What can hang from each mark
Z_293: Z_91 Z_285
Z_402: Z_162 Z_709 Z_898
Z_898: Z_246
Z_902: Z_95 Z_182 Z_245 Z_728 Z_835
Z_182: Z_709
Z_709: Z_95 Z_246
Z_728: Z_95 Z_162 Z_293
Z_91: Z_180
Z_95: Z_162 Z_182 Z_902
Z_162: Z_180 Z_293 Z_637
Z_285: Z_91 Z_162 Z_180 Z_728
Z_246: Z_91 Z_285 Z_293 Z_402 Z_902
Z_180: Z_91 Z_293 Z_835
Z_245: Z_835

Every row comes from one small tree of marks. The marks that hang from a mark follow it in brackets, in the order of their numbers. Every link used is in the known rows. Which tree was each row made from?
Each row is shifted at random along 4 fixed directions that mean nothing.
Known rows
Z_180[Z_91 Z_293[Z_285[Z_728[Z_95[Z_162 Z_182]]]] Z_835]: 26,112,-73,134,-188,-31,60,-163,-4,-249,-98,94,-98,44,69,-80,93,28,-42,-114,66,183,58,57,-137,-15,4,-52,3,-41,-174,-256,128,175,-189,-188,-29,194,6,-242,-11,-117,99,-179,98,-11,-23,-71,7,81,127,-137,136,-195,51,-152
Z_246[Z_293 Z_402[Z_162 Z_898] Z_902[Z_835]]: 307,-497,-217,-417,476,24,-245,38,-68,-63,114,-73,423,-34,131,-86,-144,100,146,111,31,515,-300,-59,113,20,-96,-91,61,440,-358,142,-673,365,74,142,-187,293,267,81,1,3,49,-57,-101,-67,92,55,98,-279,-65,-66,7,40,366,289
Z_898[Z_246[Z_91 Z_293 Z_402[Z_162[Z_637]] Z_902]]: -32,-242,23,-66,-13,59,9,-177,32,-22,19,81,-49,-34,74,-94,58,-68,-19,135,-53,86,10,-40,137,-27,-35,-110,-73,-14,-39,78,-83,74,214,-1,-94,62,118,-96,-25,36,14,-36,127,-22,28,86,100,56,-33,48,32,96,-178,75
Z_709[Z_95[Z_902[Z_182 Z_245]] Z_246[Z_402]]: -40,40,-259,33,-140,366,7,48,-388,-7,-140,-48,162,15,-283,-212,57,170,149,-140,-91,299,58,-14,29,-54,383,-48,233,341,84,-24,-307,-23,-311,-517,-72,-148,33,-91,-381,385,75,-312,-87,14,165,-240,-11,348,148,85,195,126,-200,42
Z_95[Z_162[Z_180[Z_91]] Z_182[Z_709] Z_902[Z_245 Z_728]]: 253,-150,-160,-64,186,-111,-55,-42,-106,-141,114,-116,184,-5,28,-137,-10,145,71,-53,-8,300,-60,-157,-38,-168,-36,12,125,252,-312,-209,-111,360,-118,-46,-147,411,-34,79,-173,-91,-64,-265,46,-182,0,-63,-5,-51,7,-188,6,-200,173,83
Z_246[Z_285 Z_293[Z_91] Z_902[Z_245 Z_728 Z_835]]: 67,117,182,155,-213,-49,97,-126,94,-24,-135,45,-309,-4,70,101,207,-145,-20,-52,168,-145,122,-83,-37,-19,157,-119,-206,-187,39,122,177,-64,208,-19,-182,-8,85,-290,-85,-52,-34,-81,57,96,-73,-13,54,134,-113,-59,0,-54,-246,-52
Z_182[Z_709[Z_95 Z_246[Z_285]]]: 13,-56,30,120,-316,-102,119,-165,-31,-110,55,29,-23,-118,-54,-238,195,34,5,-45,10,-314,64,2,-65,-40,31,90,96,-165,116,-252,76,61,32,-130,157,192,20,-92,92,-298,-32,325,173,-204,10,-86,174,-206,-167,156,-58,-20,-244,89
Z_902[Z_245[Z_835] Z_728[Z_95[Z_182] Z_162 Z_293[Z_285]]]: 133,183,137,-75,19,-221,-8,-148,151,119,19,-38,-204,-124,75,79,120,-38,-73,97,173,-146,115,-194,169,-43,49,-70,-278,-123,-94,180,158,106,182,48,-105,17,-76,-253,157,-50,-201,-33,-93,61,-111,-121,12,-67,-205,60,-12,-117,-122,-113
Z_709[Z_95[Z_182 Z_902]]: 17,-67,-25,100,-233,-103,152,3,-100,-92,120,-16,11,-76,-89,-160,115,154,7,-101,-42,-163,90,31,-209,-146,-48,180,127,-84,-69,-334,207,99,-148,-39,75,218,-48,-11,-1,-225,-44,122,199,-239,15,-125,80,-161,-77,-62,-15,-16,-128,83
Z_95[Z_162[Z_180[Z_835] Z_293 Z_637] Z_902[Z_182 Z_245]]: 100,-26,94,2,81,4,4,23,1,-48,95,-53,-39,80,-14,-197,23,177,11,24,-109,69,-2,-41,118,-87,113,26,65,50,-79,-7,-22,62,52,-70,-215,-26,-25,27,-12,-65,-93,-156,83,-12,15,-12,-101,-38,-27,6,-1,-36,16,94
Z_162[Z_180 Z_293[Z_285]]: 156,-228,31,-110,-39,-55,38,91,-56,-69,123,-64,290,155,-63,-270,14,130,80,-20,-36,-48,-78,81,156,-21,150,119,175,167,26,-46,-262,-50,-23,3,-126,102,169,79,52,-233,17,86,46,-70,60,-122,134,-381,-146,210,-67,5,52,261
Z_91[Z_180[Z_293[Z_285]]]: 15,104,124,121,-340,3,191,12,-40,-133,-6,38,-109,107,-44,-122,151,26,1,-95,-2,-218,95,171,-7,-4,99,72,65,-135,93,-140,124,-118,-53,-168,22,-86,48,-144,59,-159,98,76,141,-42,31,-112,102,-24,-46,133,39,-20,-173,0
Z_728[Z_95[Z_182 Z_902] Z_162[Z_180 Z_293[Z_91] Z_637]]: 182,-116,67,-163,99,-170,8,-155,175,-31,245,-43,-17,-54,136,-77,-28,58,-178,190,-50,-34,86,-140,92,-84,-229,50,-156,-134,-223,-5,282,188,177,255,-127,174,-111,-13,163,-214,-113,7,178,-159,-33,91,87,-230,-120,-90,-5,-103,-19,129
Z_162[Z_293[Z_91] Z_637]: -44,-185,-78,67,-85,114,5,52,-171,-90,-13,-40,134,218,-111,-271,-10,123,170,-64,-111,205,-71,121,151,-49,288,32,287,247,102,-90,-260,-38,-192,-193,-176,22,127,55,-138,27,145,-156,-5,-18,112,-73,16,-19,94,159,45,57,-46,139
Z_402[Z_162[Z_293[Z_91[Z_180] Z_285] Z_637] Z_709 Z_898]: 168,26,2,-47,56,-48,17,-215,133,-237,36,115,-118,-16,254,-79,39,-118,-108,122,-33,21,46,-45,106,-50,-81,-33,-44,-51,-50,-136,73,92,53,-11,3,64,64,-100,230,-78,79,-36,30,36,59,56,4,-41,-87,47,-19,-107,-32,-45
Z_902[Z_95[Z_182[Z_709[Z_246[Z_402]]]]]: -113,150,47,129,-347,59,217,-67,-107,-12,-30,70,-220,-99,-77,-135,171,34,24,-41,32,-263,148,5,-3,-35,59,14,4,-203,62,-204,215,-62,31,-182,138,-30,-39,-103,-14,-81,-98,87,130,-59,10,-137,38,78,-85,99,51,104,-350,66
Z_709[Z_95[Z_162[Z_293 Z_637] Z_182 Z_902[Z_245]] Z_246]: 141,-120,-72,7,76,-213,-13,-188,2,-114,80,-72,12,-176,155,-121,44,68,-49,106,-84,102,42,-247,-107,-61,-179,86,-35,-62,-265,-257,239,402,-68,18,-45,362,-134,65,10,-113,-26,-1,148,-256,1,35,12,-6,51,-190,34,-190,71,7
Z_402[Z_162[Z_293[Z_91 Z_285] Z_637] Z_709]: 180,-216,27,-191,328,-19,-180,-234,174,36,76,61,59,-18,137,-33,-88,-105,-107,308,-64,128,-84,-163,482,-54,64,-90,-143,157,-17,291,-257,23,266,114,-112,-64,87,5,245,45,-60,-20,-173,108,64,112,-29,-90,-101,151,-97,24,74,50
Z_95[Z_162[Z_293 Z_637] Z_182]: -106,89,38,140,-141,-46,183,19,-31,-109,-9,45,-154,34,71,-157,23,95,69,15,-76,12,99,41,-45,-47,0,69,77,-137,-59,-272,214,61,-155,-130,-41,43,-89,-39,-27,-80,34,-87,143,-72,55,-73,-67,73,91,-46,61,-61,-104,-20
Z_162[Z_180[Z_835] Z_293[Z_91 Z_285[Z_728[Z_95[Z_902]]]]]: 121,41,119,53,-132,77,55,-98,74,-138,-23,44,-9,111,-62,-60,104,5,-181,18,-15,-142,98,26,49,-46,67,16,-58,-109,53,54,182,-112,72,19,-131,-87,58,-161,0,-54,-7,-35,108,73,-41,-26,61,-87,-137,72,-11,-36,-104,12
Z_246[Z_285[Z_162] Z_402]: -133,-144,172,12,-302,-66,142,-1,-19,-1,141,83,-20,-10,-151,-357,183,130,42,-3,-67,-291,75,175,61,-82,176,111,223,-129,164,-113,-206,-80,91,-140,113,88,129,-72,71,-295,-81,331,193,-145,-13,-202,116,-347,-218,320,-66,87,-326,157
Z_902[Z_182 Z_245 Z_728[Z_95 Z_162[Z_180]] Z_835]: 135,176,-311,-171,55,196,-70,129,-277,19,-61,-198,213,165,-38,-68,-68,231,281,-218,130,556,-123,-28,79,-103,302,-63,106,536,-71,53,-464,150,-265,-379,-285,-19,91,-145,-360,273,-17,-537,-189,60,93,-237,-35,173,107,-103,259,-67,27,11
Z_91[Z_180[Z_293[Z_285[Z_728[Z_95[Z_902]]]] Z_835]]: 64,172,70,47,-94,230,46,-62,31,-62,-162,82,-70,106,-60,63,23,-19,-135,16,-10,-33,80,95,88,26,57,-82,-122,-79,37,189,109,-133,42,-127,-80,-330,-16,-248,-40,160,78,-115,12,138,30,-25,34,172,1,42,99,13,-72,-112
Z_898[Z_246[Z_91 Z_293 Z_402 Z_902]]: 9,-203,-105,-4,-108,122,52,-78,-114,-87,-72,32,70,8,-1,-89,82,-38,56,-24,19,146,24,12,-50,32,-6,-117,16,77,-65,-35,-88,64,30,-83,-91,133,142,-102,-194,48,86,-108,125,-40,36,7,157,87,15,-6,76,77,-123,104
Z_162[Z_180[Z_91 Z_835]]: 140,-99,23,-66,-20,-42,-54,-66,68,-135,134,-33,68,79,29,-61,26,40,-53,-104,24,55,-89,41,-72,-25,-95,-17,33,56,-103,-102,-26,102,73,85,-72,195,69,-6,51,-169,-20,-14,128,-33,-75,108,13,-160,-19,-76,9,-88,133,79
Z_91[Z_180[Z_293[Z_285] Z_835]]: 117,-86,79,-33,-114,89,17,26,-32,-71,25,13,88,150,-117,-136,50,79,9,-50,-18,-34,-75,165,173,2,162,28,90,109,59,75,-215,-101,31,-114,-74,-130,121,-87,69,-81,64,55,12,38,40,-66,50,-135,-37,172,17,58,41,88
Z_91[Z_180[Z_293[Z_285[Z_162 Z_728]] Z_835]]: 241,-226,-125,-223,265,62,-180,-58,-21,-40,22,-45,358,136,49,-45,-145,62,15,92,-10,354,-215,21,187,10,-33,-28,30,332,-183,173,-423,223,10,-8,-118,99,136,19,-22,69,65,-104,-71,-9,39,7,85,-172,47,16,53,-45,344,32
Z_728[Z_95 Z_162 Z_293[Z_285]]: 130,54,89,-186,64,-129,-53,-174,168,33,79,12,-59,-124,100,20,47,-36,-184,218,59,-88,91,-96,202,42,-29,-32,-248,-156,-63,245,77,67,175,75,-8,-68,-57,-202,244,-101,-61,108,-35,16,-29,-31,123,-130,-170,103,8,-102,-66,-43
Z_902[Z_182[Z_709] Z_728[Z_95 Z_293]]: 218,26,-78,-151,216,-134,-81,-150,80,101,-24,-67,-58,-111,257,195,-89,-121,6,156,231,97,-38,-269,190,72,-203,-182,-363,6,-272,158,89,250,220,216,-103,129,-56,-25,115,-35,-164,-124,-139,-22,-5,59,95,24,-125,-137,-1,-66,121,52
Z_293[Z_91[Z_180[Z_835]] Z_285[Z_162 Z_728[Z_95]]]: 189,-47,-209,-118,-19,85,-71,-148,-93,-174,53,-53,301,111,-17,-101,-9,109,-26,-35,25,297,-55,64,-47,-109,41,70,118,284,-98,-68,-237,250,-187,-183,0,214,97,-116,-155,58,86,-154,53,-78,7,-129,142,-139,55,-27,155,-139,82,-94
Z_402[Z_162[Z_637] Z_898[Z_246[Z_285[Z_180]]]]: -87,142,67,7,-69,-55,112,-204,191,-125,7,199,-217,-82,234,-72,48,-151,-154,94,-82,-106,94,-34,-24,-42,-149,29,-70,-256,62,-126,201,7,96,-30,118,-1,-3,-109,146,-34,21,28,119,30,15,30,-19,3,-29,33,11,-59,-138,-135
Z_246[Z_91[Z_180] Z_285 Z_402 Z_902[Z_182]]: 95,-291,19,-170,-216,83,104,-29,-64,65,176,30,145,38,-134,-243,61,82,67,-58,43,-79,30,87,113,-71,161,-44,89,164,-17,67,-335,-49,167,-82,-60,116,139,-78,-102,-157,-72,62,168,-93,65,-158,214,-259,-146,150,21,188,-246,298
Z_293[Z_285[Z_91 Z_162[Z_180 Z_637] Z_728]]: -162,465,91,339,-446,-88,300,-242,80,-287,-33,146,-396,28,216,-70,202,-79,-152,-76,-27,-223,339,62,-425,-81,-181,86,-5,-477,23,-481,652,145,-178,-176,155,212,-107,-254,-72,-89,65,-128,404,-112,-106,-73,70,133,50,-85,111,-315,-335,-360
Z_898[Z_246[Z_285[Z_180] Z_293]]: 141,-24,-111,-169,214,63,-37,-155,104,18,-135,36,174,-16,245,153,-150,-213,-60,166,86,233,-56,-160,82,147,-176,-143,-278,59,-157,228,-33,78,171,100,-67,1,29,-64,-66,169,44,-159,-73,88,50,113,133,89,76,-114,86,-47,174,-13
Z_95[Z_182[Z_709[Z_246]] Z_902[Z_245[Z_835] Z_728[Z_293]]]: 273,-4,-29,96,107,-291,-17,-147,24,-99,24,-91,-113,-219,141,55,141,-49,-7,-5,124,-50,51,-302,-197,-2,-281,-50,-136,-127,-345,-212,352,443,12,163,-64,428,-111,-21,28,-140,-120,-64,56,-172,-111,41,42,-20,-108,-181,-88,-209,154,-39
Z_709[Z_95[Z_162] Z_246]: 98,-99,-165,-185,211,97,-139,-170,-9,22,0,-37,199,-117,26,36,-97,8,-86,184,-79,269,-97,-191,147,-41,-33,11,-95,158,-53,151,-171,166,10,-72,6,-4,-34,4,-75,232,19,-2,-83,-39,76,47,-32,120,102,-81,78,-11,109,-47
Z_180[Z_293[Z_91 Z_285[Z_162[Z_637] Z_728[Z_95]]] Z_835]: 38,-93,212,19,-52,-184,-52,-316,249,-16,104,98,-203,-17,82,-61,106,-69,-225,187,-10,-191,32,-43,216,-68,-50,1,-155,-214,-1,92,119,83,307,160,-12,113,60,-109,298,-244,-115,190,107,-30,-127,68,34,-246,-150,122,-85,-54,-50,-56
Z_285[Z_162[Z_637] Z_180[Z_91 Z_835] Z_728[Z_95 Z_293]]: -38,-75,7,-74,5,90,-64,-184,17,-5,33,15,75,156,5,-141,-58,94,-54,94,-88,195,-65,105,198,-128,10,-57,51,102,-1,82,-161,150,103,-110,-65,30,88,-120,-39,85,-60,-133,119,3,-43,-11,64,-95,-18,152,81,-5,-49,-26
Z_402[Z_709[Z_95] Z_898]: -8,99,-2,4,-32,117,43,-108,40,-10,-84,120,-128,-78,13,1,32,-78,-93,52,-16,-152,70,-11,120,-65,33,-76,-54,-60,148,11,36,-173,124,-70,86,-181,31,-120,129,61,-58,86,-49,108,50,-16,-52,42,-154,122,-56,117,-192,1
Z_285[Z_91 Z_180[Z_835] Z_728]: -105,42,86,63,-88,177,37,-94,-5,45,-56,89,-12,135,-136,-29,7,10,-128,43,-80,-19,5,77,156,-164,94,3,37,32,164,122,-36,-121,139,-88,3,-137,77,-99,-129,200,-122,-92,83,115,-88,-61,-46,-7,-28,172,-10,139,-126,-71
Z_246[Z_285[Z_91] Z_293 Z_402]: 128,-347,-119,-270,220,99,-109,-54,-44,47,-36,-1,352,56,40,-117,-139,-38,103,142,63,354,-144,-48,261,106,132,-156,-5,319,-172,249,-545,94,136,30,-151,143,162,-1,-106,76,46,-80,-112,17,88,-31,175,-156,13,99,57,59,126,240
Z_162[Z_180[Z_835] Z_293[Z_91 Z_285[Z_728]] Z_637]: -28,-72,262,117,-285,15,112,-66,64,-88,65,56,-80,218,-127,-279,147,49,-57,-7,-96,-295,38,142,220,-101,232,75,134,-92,242,-20,22,-208,109,-40,-162,-72,152,-63,80,-182,-27,70,159,46,-29,-73,19,-235,-155,306,-74,56,-222,111
Z_293[Z_91 Z_285[Z_162 Z_180 Z_728]]: 51,110,-61,-30,36,60,-14,-225,42,-44,4,61,64,36,64,63,-29,-90,-178,138,-33,125,88,-76,15,-110,-33,20,-72,27,-15,73,36,100,-9,-72,65,63,23,-105,-119,194,-9,-178,41,38,-42,-64,46,47,40,-11,50,-104,-28,-204
Z_182[Z_709[Z_95 Z_246]]: 68,-144,-105,-53,30,85,-75,-125,-91,26,11,-33,163,-66,-103,-111,1,42,14,73,-39,7,-71,-86,183,-40,73,-5,48,140,75,49,-195,49,62,-100,42,11,29,14,-4,44,-45,112,-51,-66,63,-14,69,-48,-66,140,-34,92,-48,103
Z_182[Z_709[Z_246[Z_91 Z_902]]]: 9,-160,-6,61,-108,113,15,-130,-60,5,31,59,-4,-50,-187,-153,103,21,-38,23,-75,-114,47,-33,126,-95,126,-36,89,31,144,44,-95,-61,117,-120,20,-10,50,-69,-71,1,-46,77,83,-12,20,-23,63,-28,-96,186,-98,156,-198,96

Write each row's tree
83,179,1,-2,-147,82,103,-136,9,-159,11,-6,-144,27,87,12,32,33,-86,34,34,121,103,43,-6,-21,-44,-37,-119,-78,-139,-70,270,119,-66,-135,-60,-67,-129,-234,-33,84,58,-199,114,12,23,-4,10,211,112,-132,222,-106,-99,-111 -> Z_728[Z_95[Z_162[Z_637] Z_182] Z_293[Z_91[Z_180[Z_835]]]]
-102,318,57,253,-232,239,96,-98,-2,-143,-231,193,-287,108,-51,24,106,-86,-116,-66,-9,27,158,102,-1,58,215,-107,-46,-142,128,38,159,-219,-77,-270,-23,-308,-7,-319,-59,192,130,-213,-11,244,6,-35,-94,340,137,53,92,-15,-118,-226 -> Z_180[Z_293[Z_285[Z_91]] Z_835]
-145,67,286,221,-517,-46,238,-108,32,-68,2,83,-282,113,-147,-178,267,76,-120,-68,-13,-436,110,213,99,-181,90,103,49,-291,227,-156,283,-165,202,-91,55,-53,84,-214,113,-258,-129,239,305,-71,-133,-111,88,-190,-215,270,-31,121,-408,-4 -> Z_285[Z_91[Z_180[Z_293 Z_835]] Z_728[Z_95]]
151,78,-53,-16,-19,-151,-11,-205,90,-227,85,16,33,-20,181,-34,71,-15,-148,-7,49,89,49,-55,-238,-41,-221,51,-33,-80,-196,-202,167,338,-83,39,21,379,-2,-122,4,-130,18,-84,186,-118,-120,-7,99,-161,2,-135,58,-296,112,-167 -> Z_293[Z_285[Z_91 Z_728[Z_162[Z_180[Z_835]]]]]
223,-204,-200,-216,346,32,-204,-222,9,-104,52,12,175,-234,132,-8,-59,-42,-107,202,-50,220,-71,-241,25,21,-246,-85,-75,82,-245,16,-137,356,84,77,65,209,-17,43,63,86,3,54,-47,-121,53,122,56,-4,-64,-88,-16,-54,157,61 -> Z_182[Z_709[Z_95[Z_902] Z_246[Z_402[Z_162 Z_898]]]]
100,-240,0,9,16,-218,39,-146,2,-108,144,-6,90,3,46,-287,36,89,40,129,-42,-14,-18,-75,173,-122,25,101,127,57,-128,-211,-58,230,-24,24,-57,365,27,89,89,-294,-67,45,89,-188,21,-112,68,-314,-82,101,-90,-80,14,123 -> Z_95[Z_162[Z_293[Z_91 Z_285[Z_728]] Z_637] Z_182[Z_709]]
138,-236,-20,-138,-78,-43,54,20,-88,-35,213,-75,190,37,-187,-269,59,256,-29,49,-88,10,11,42,185,-206,109,179,151,131,-43,-40,-86,42,-18,-44,-83,79,30,-40,20,-201,-72,73,120,-176,41,-163,125,-332,-153,131,-12,86,-113,217 -> Z_728[Z_95[Z_182 Z_902] Z_162[Z_293[Z_91[Z_180]]]]
-27,123,-63,222,-330,-160,183,-78,-209,-176,19,-82,-179,-27,70,-355,226,197,223,-148,28,-31,62,-39,-93,-89,165,107,193,-49,-43,-511,124,261,-177,-365,31,309,-7,-10,-35,-301,-41,-48,188,-236,30,-186,58,-6,-13,34,93,-127,-242,56 -> Z_902[Z_95[Z_162[Z_293 Z_637]] Z_182[Z_709[Z_246]] Z_245]
52,-262,46,-116,-36,-107,44,-89,-45,45,176,-42,89,-79,-115,-336,52,180,38,168,-81,-100,-42,-24,389,-118,116,87,99,63,9,-8,-178,90,106,-58,-20,75,7,18,162,-213,-141,198,47,-157,67,-139,86,-301,-163,291,-59,107,-117,233 -> Z_728[Z_95[Z_162[Z_637] Z_182[Z_709[Z_246]]] Z_293]
134,31,-121,-94,-64,67,9,-137,-57,-156,71,-41,136,97,63,-145,-1,56,-22,32,-7,214,62,45,46,-11,101,8,42,123,-63,-30,-81,133,-159,-170,-68,75,30,-151,-57,43,128,-196,48,-32,75,-91,159,-19,41,49,163,-164,-50,-25 -> Z_728[Z_95 Z_293[Z_91 Z_285[Z_162[Z_180 Z_637]]]]
-66,196,80,109,-216,159,113,-50,-4,-179,-7,88,-124,184,-35,-229,81,98,-47,-33,-117,19,121,152,36,-39,188,27,130,-85,145,-70,54,-95,-109,-265,-107,-165,13,-235,-51,34,101,-166,146,81,25,-75,-21,43,43,155,95,-80,-188,-77 -> Z_728[Z_162[Z_180[Z_835] Z_293[Z_285[Z_91]] Z_637]]
89,-114,-19,-65,35,-183,39,-63,45,-234,134,56,66,30,221,-248,5,47,22,43,-83,66,-32,38,-47,-58,-92,130,161,-7,-116,-312,-70,234,-106,-5,26,297,108,43,184,-251,96,46,126,-131,44,-56,67,-307,-66,62,-29,-158,87,65 -> Z_402[Z_162[Z_293[Z_285[Z_180]] Z_637] Z_898]
-165,410,174,283,-474,-104,267,22,-75,27,-70,-16,-476,37,-56,-116,310,135,144,-194,122,-300,161,7,-24,-178,288,79,-2,-255,177,-225,305,-83,-1,-308,-45,-67,20,-264,-25,-163,-177,-47,109,-1,-76,-253,-63,73,-183,104,35,14,-485,-95 -> Z_902[Z_95 Z_182 Z_245[Z_835] Z_728[Z_162[Z_293]]]
46,-161,-129,-34,-37,108,31,-31,-95,-184,-11,117,121,17,23,-239,43,45,29,-12,-49,190,83,82,-135,17,71,-44,200,66,-80,-126,-232,98,-129,-164,-6,191,148,-101,-139,-32,146,-56,116,-51,82,-103,126,-105,-30,61,39,-8,-71,106 -> Z_246[Z_285[Z_162[Z_293[Z_91]]] Z_402[Z_898] Z_902]
170,-54,-71,-65,162,-100,-113,-223,103,-93,39,37,16,-30,182,71,-25,-120,-136,149,26,211,5,-143,48,40,-90,-42,-145,15,-193,60,4,198,39,81,-13,185,22,-45,91,-23,66,-80,-37,-13,-16,84,46,4,64,-107,9,-163,195,-100 -> Z_180[Z_293[Z_91 Z_285[Z_162]]]
-86,-76,203,26,-55,161,56,-88,78,7,34,120,-77,150,-201,-235,39,74,-143,137,-266,-91,45,67,405,-183,284,26,92,-43,214,218,-113,-257,123,-145,-165,-296,49,-82,-14,54,2,-49,68,80,77,-68,-83,16,-48,275,-59,97,-202,28 -> Z_95[Z_162[Z_180[Z_91 Z_293[Z_285[Z_728]]] Z_637] Z_902]
19,126,-66,75,-166,197,130,39,-129,-163,-101,38,106,216,-45,-156,15,46,30,-85,-40,121,84,102,13,3,230,18,134,104,86,-83,-47,-150,-200,-246,-106,-103,73,-129,-191,114,138,-246,42,97,88,-138,57,74,63,109,89,-37,-90,9 -> Z_162[Z_180 Z_293[Z_285[Z_91]]]
-215,386,125,389,-505,221,261,-55,-100,-236,-98,155,-369,162,-113,-85,219,59,-94,-139,-102,-99,228,272,-206,-122,127,58,138,-289,223,-266,348,-159,-137,-417,126,-231,25,-347,-125,87,90,-118,278,75,-54,-81,-67,296,83,63,115,-9,-348,-243 -> Z_285[Z_162 Z_180[Z_293[Z_91] Z_835]]
131,-311,-130,-208,237,6,-135,-104,-12,-55,77,-89,361,148,65,-192,-150,158,24,117,-64,374,-207,-12,219,-109,-22,25,99,323,-157,27,-349,280,36,49,-182,267,108,88,-85,-2,-31,-110,51,-111,3,7,71,-283,9,34,61,-52,196,127 -> Z_285[Z_91 Z_728[Z_95[Z_162[Z_180[Z_835] Z_293 Z_637]]]]
